Below are the code and all the weights of a small trained network. Each question names an input and a target symbol and asks about switching units off, where a switched-off unit gives its printed mean instead of its output.

import numpy as np


def w(rows, s, z=0):
    codes = np.array(rows[::2]) - 128.0
    scale = np.full(codes.shape[1], s)
    scale[-1] = z or s
    return codes * scale


def f(y):
    return np.maximum(y, 0)


def softmax(a):
    e = np.exp(a - a.max(-1, keepdims=True))
    return e / e.sum(-1, keepdims=True)


def log_softmax(a):
    a = a - a.max(-1, keepdims=True)
    return a - np.log(np.exp(a).sum(-1, keepdims=True))


def net(x, mask):
    ids = ['βγδεζηθλξστφψω'.index(c) for c in x.split()]
    T = len(ids)
    res = E[ids] + P[:T]
    u = 0
    for l in range(2):
        r = res
        for j in range(3):
            rows = slice(3 * j, 3 * j + 3)
            q, k, v = (r @ M[l][rows].T for M in (Q, K, V))
            z = softmax(np.where(np.tri(T) > 0, q @ k.T / 3**0.5, -1e9)) @ v
            o = O[l][rows]
            res = res + np.where(mask[u + j], z, o[:, -1]) @ o[:, :-1]
        u += 3
        y = f(res @ A[l][:, :-1].T + A[l][:, -1])
        res = res + np.where(mask[u : u + 4], y, B[l][:, -1]) @ B[l][:, :-1]
        u += 4
    return log_softmax(res[-1] @ U[:, :-1].T + U[:, -1])


Q, K, V, O, A, B = {}, {}, {}, {}, {}, {}
E = w([
[83,108,67,133,147,81,27,131],'β',
[166,144,42,159,117,131,132,121],'γ',
[57,118,130,108,46,142,138,218],'δ',
[176,59,142,190,88,155,104,130],'ε',
[187,50,79,130,144,172,140,129],'ζ',
[128,65,154,54,185,48,132,2],'η',
[84,10,111,128,81,102,57,136],'θ',
[180,87,39,90,153,155,116,142],'λ',
[236,156,207,14,65,159,220,107],'ξ',
[82,187,203,73,190,31,223,22],'σ',
[47,180,127,197,199,89,79,133],'τ',
[184,248,133,138,88,147,68,188],'φ',
[134,105,184,158,234,191,174,212],'ψ',
[183,107,55,173,130,149,159,109],'ω',
],0.006)
P = w([
[93,161,156,54,131,209,92,54],'0',
[170,131,147,183,129,87,120,146],'1',
[108,141,105,169,119,182,97,124],'2',
[88,169,134,105,128,230,65,70],'3',
[168,104,151,132,154,27,165,170],'4',
[138,99,85,191,125,98,138,181],'5',
[96,142,76,183,114,211,90,115],'6',
[136,99,159,73,166,3,196,182],'7',
[133,79,91,144,140,49,173,212],'8',
[137,108,65,227,124,118,130,182],'9',
],0.0049)
Q[0] = w([
[150,112,121,104,152,89,176,79],'0.h1',
[123,107,117,145,121,67,96,174],'0.h1',
[157,75,112,160,180,178,150,122],'0.h1',
[91,91,163,89,143,21,198,165],'0.h2',
[135,113,76,205,130,134,121,252],'0.h2',
[193,169,166,82,85,141,168,163],'0.h2',
[134,112,162,118,130,92,126,123],'0.h3',
[114,119,120,131,97,133,121,157],'0.h3',
[133,127,125,117,154,92,153,163],'0.h3',
],0.033)
K[0] = w([
[181,127,136,101,161,93,158,89],'0.h1',
[111,102,105,158,110,63,112,167],'0.h1',
[168,96,108,169,178,180,143,117],'0.h1',
[156,100,130,148,140,2,165,170],'0.h2',
[137,130,78,204,121,171,110,214],'0.h2',
[206,182,182,93,76,146,145,170],'0.h2',
[136,115,121,113,130,86,139,142],'0.h3',
[111,118,119,134,103,147,131,160],'0.h3',
[165,125,145,164,128,92,135,161],'0.h3',
],0.033)
V[0] = w([
[154,100,179,153,156,104,100,124],'0.h1',
[136,88,85,144,105,96,163,133],'0.h1',
[55,164,132,126,63,103,70,190],'0.h1',
[64,60,160,159,217,120,63,114],'0.h2',
[159,121,105,83,193,137,146,250],'0.h2',
[114,145,43,144,159,49,95,100],'0.h2',
[85,127,112,133,145,123,161,142],'0.h3',
[116,150,167,35,123,107,81,99],'0.h3',
[103,116,119,138,144,216,118,75],'0.h3',
],0.015)
O[0] = w([
[153,88,191,189,134,96,104,122,167],'0.h1',
[111,90,64,139,138,55,148,143,166],'0.h1',
[58,186,145,108,56,96,77,190,203],'0.h1',
[45,91,108,253,201,113,85,64,254],'0.h2',
[234,184,211,235,148,147,39,161,230],'0.h2',
[104,151,73,69,96,42,21,91,255],'0.h2',
[159,130,88,99,103,83,148,136,91],'0.h3',
[186,148,184,214,98,133,83,94,154],'0.h3',
[100,175,61,125,105,212,94,104,179],'0.h3',
],0.0072,0.0014)
A[0] = w([
[93,158,166,95,118,64,208,28,31],'0.n1',
[91,195,209,115,78,119,86,190,181],'0.n2',
[198,11,73,133,55,181,68,143,175],'0.n3',
[146,11,116,44,56,115,55,72,253],'0.n4',
],0.012,0.00053)
B[0] = w([
[172,192,203,69,194,151,191,57,170],'0.n1',
[122,100,61,122,216,167,138,237,254],'0.n2',
[95,219,34,177,2,73,222,119,210],'0.n3',
[194,9,144,56,40,118,62,89,201],'0.n4',
],0.0077,0.0067)
Q[1] = w([
[115,117,118,146,140,3,147,239],'1.h1',
[189,67,220,115,200,78,108,98],'1.h1',
[189,162,182,76,96,205,197,188],'1.h1',
[32,208,98,109,129,193,124,68],'1.h2',
[82,137,152,116,208,56,90,159],'1.h2',
[150,152,208,67,186,139,112,65],'1.h2',
[183,166,143,146,110,195,120,62],'1.h3',
[206,79,160,123,145,71,151,123],'1.h3',
[67,132,131,71,57,42,180,96],'1.h3',
],0.015)
K[1] = w([
[187,129,39,212,109,9,163,237],'1.h1',
[190,67,222,122,211,12,152,116],'1.h1',
[236,138,139,62,123,239,227,225],'1.h1',
[38,222,123,88,127,242,59,60],'1.h2',
[123,204,130,161,180,9,78,138],'1.h2',
[132,145,216,107,234,114,116,56],'1.h2',
[186,125,195,166,76,249,158,69],'1.h3',
[206,91,190,145,109,29,190,151],'1.h3',
[40,103,45,46,101,69,224,57],'1.h3',
],0.011)
V[1] = w([
[114,148,168,44,144,150,32,155],'1.h1',
[100,129,188,142,24,105,107,141],'1.h1',
[134,41,113,88,104,158,234,173],'1.h1',
[131,156,60,129,160,98,78,125],'1.h2',
[72,114,152,114,116,82,134,142],'1.h2',
[30,114,111,189,178,104,154,132],'1.h2',
[103,125,227,172,176,161,127,124],'1.h3',
[110,68,152,57,146,118,162,132],'1.h3',
[127,2,153,191,101,169,128,153],'1.h3',
],0.015)
O[1] = w([
[195,131,109,129,117,2,197,135,191],'1.h1',
[99,224,80,113,125,126,201,199,38],'1.h1',
[71,99,217,106,100,199,212,92,140],'1.h1',
[136,161,180,153,82,151,66,105,221],'1.h2',
[100,135,121,92,121,146,188,95,90],'1.h2',
[79,195,119,79,187,83,129,32,119],'1.h2',
[58,128,105,234,133,85,168,104,2],'1.h3',
[67,185,94,96,45,136,157,118,108],'1.h3',
[122,120,19,193,96,200,178,56,131],'1.h3',
],0.0082,0.0061)
A[1] = w([
[208,246,146,138,146,163,183,166,208],'1.n1',
[114,179,150,156,242,122,117,105,21],'1.n2',
[67,91,105,96,234,190,162,157,251],'1.n3',
[176,171,244,144,205,176,154,109,185],'1.n4',
],0.012,0.002)
B[1] = w([
[158,170,218,175,199,90,254,176,194],'1.n1',
[77,98,212,113,55,157,169,177,249],'1.n2',
[61,44,87,74,204,16,119,125,222],'1.n3',
[131,217,51,184,120,209,87,43,248],'1.n4',
],0.0085,0.014)
U = w([
[153,142,120,135,158,63,169,142,58],'β',
[157,113,168,55,105,148,143,174,22],'γ',
[140,191,156,132,129,118,160,1,125],'δ',
[110,105,109,60,211,101,145,112,253],'ε',
[111,139,97,140,168,172,56,105,44],'ζ',
[95,179,66,138,57,157,151,140,174],'η',
[126,154,147,126,151,145,211,141,66],'θ',
[162,169,147,178,173,180,79,163,237],'λ',
[125,69,109,125,120,137,118,216,46],'ξ',
[77,159,172,130,98,101,103,183,212],'σ',
[153,119,59,142,131,68,59,129,151],'τ',
[186,40,166,113,68,91,143,71,136],'φ',
[104,118,107,209,128,114,132,119,127],'ψ',
[132,92,151,79,104,192,91,128,37],'ω',
],0.0052,0.0028)

Each question gives the input, a string of symbols that net reads in full, and the target symbol t.
The units are the heads (3 rows each of Q, K, V and O) and the neurons (one row each of A and B). Each row of codes is followed by its name. A weight is (code - 128) times the scale printed after its matrix; where a second scale follows, it is the last column's (O, A, B and U).
mask holds one flag per unit, layer by layer, with each layer's heads first. A switched-off unit (its flag False) gives its mean, the last column of its rows in O or B, instead of its output. The means were averaged over made-up inputs and are rounded, as every weight is.
A unit's drop is (log p(t) with every unit on - log p(t) with that unit switched off) / (log p(t) with every unit on - log p(t) with every unit switched off).
The circuit of an input: a set's keep is (log p(t) with only the set's units on - log p(t) with every unit switched off) / (log p(t) with every unit on - log p(t) with every unit switched off). Starting from the 12 units with the biggest drops (on a tie, the unit counted first), units are removed one at a time, each time the one whose removal leaves the highest keep (on an exact tie, the one counted first), for as long as the keep stays at least 0.8.
circuit, biggest first: the units of the circuit, biggest drop first
top k neurons: the k neurons with the biggest drops, biggest first
which heads matter: for each layer, one digit per head in row order, 1 if its drop is at least 0.15 and else 0, layers parted by /
input ξ γ η τ η θ φ γ λ ω, target φ: circuit, biggest first	[0.n2 0.h2 0.h1 1.h1]
input ψ ζ ε, target ψ: circuit, biggest first	[0.h2 1.h3]
input δ τ φ τ ξ δ ω τ τ ω, target ω: circuit, biggest first	[0.n3 1.h1 0.h2 0.h1]
input β γ η ε β γ, target η: circuit, biggest first	[0.h2 0.n3 0.n4 1.h3]
input σ τ θ λ ψ ω, target θ: top 3 neurons	[0.n3 0.n2 1.n1]
input φ τ γ γ γ ε τ ζ ω, target ε: which heads matter	101 / 100
input σ δ γ φ λ φ η ψ, target ψ: circuit, biggest first	[0.h2 1.h3]
input τ ω ε θ ε φ ε, target θ: top 2 neurons	[0.n2 0.n3]
input η σ ζ η τ, target σ: which heads matter	010 / 110
input τ τ ω γ ψ θ ζ, target γ: top 4 neurons	[0.n2 0.n3 0.n4 1.n4]
input ψ ε σ η η θ ζ ζ, target η: which heads matter	111 / 001
input η φ φ τ η λ φ δ η γ, target φ: circuit, biggest first	[0.n2 0.h2 1.h1 0.h1]
input ξ γ ψ ω, target ξ: circuit, biggest first	[1.h2 0.h2]
input ζ γ σ ξ ξ λ ξ τ ω, target λ: circuit, biggest first	[0.h2 1.h1 1.n3 0.n4]
input λ σ ψ ω, target λ: top 2 neurons	[0.n2 0.n3]
input ψ β β γ ζ β θ ω θ β, target τ: circuit, biggest first	[0.h2 1.h1]
input ξ ε ζ φ λ, target ε: which heads matter	101 / 110
input δ η β ψ ζ δ ξ, target θ: top 4 neurons	[1.n1 0.n2 1.n4 0.n3]
input δ η λ λ, target δ: top 2 neurons	[0.n2 1.n4]
input β β φ θ ψ γ ζ ε γ, target γ: which heads matter	011 / 001
input θ τ γ ω δ ζ σ σ, target δ: top 2 neurons	[1.n4 0.n1]
input ζ δ ε λ ε ψ τ ζ, target ε: which heads matter	101 / 111
input δ η τ γ, target δ: which heads matter	110 / 101
input ζ ε φ ω ψ γ, target φ: circuit, biggest first	[0.h2 0.n2 1.h1 0.h1]
input δ ψ ζ σ ω, target ψ: which heads matter	010 / 001
input ζ τ ω, target ζ: top 2 neurons	[0.n3 1.n4]
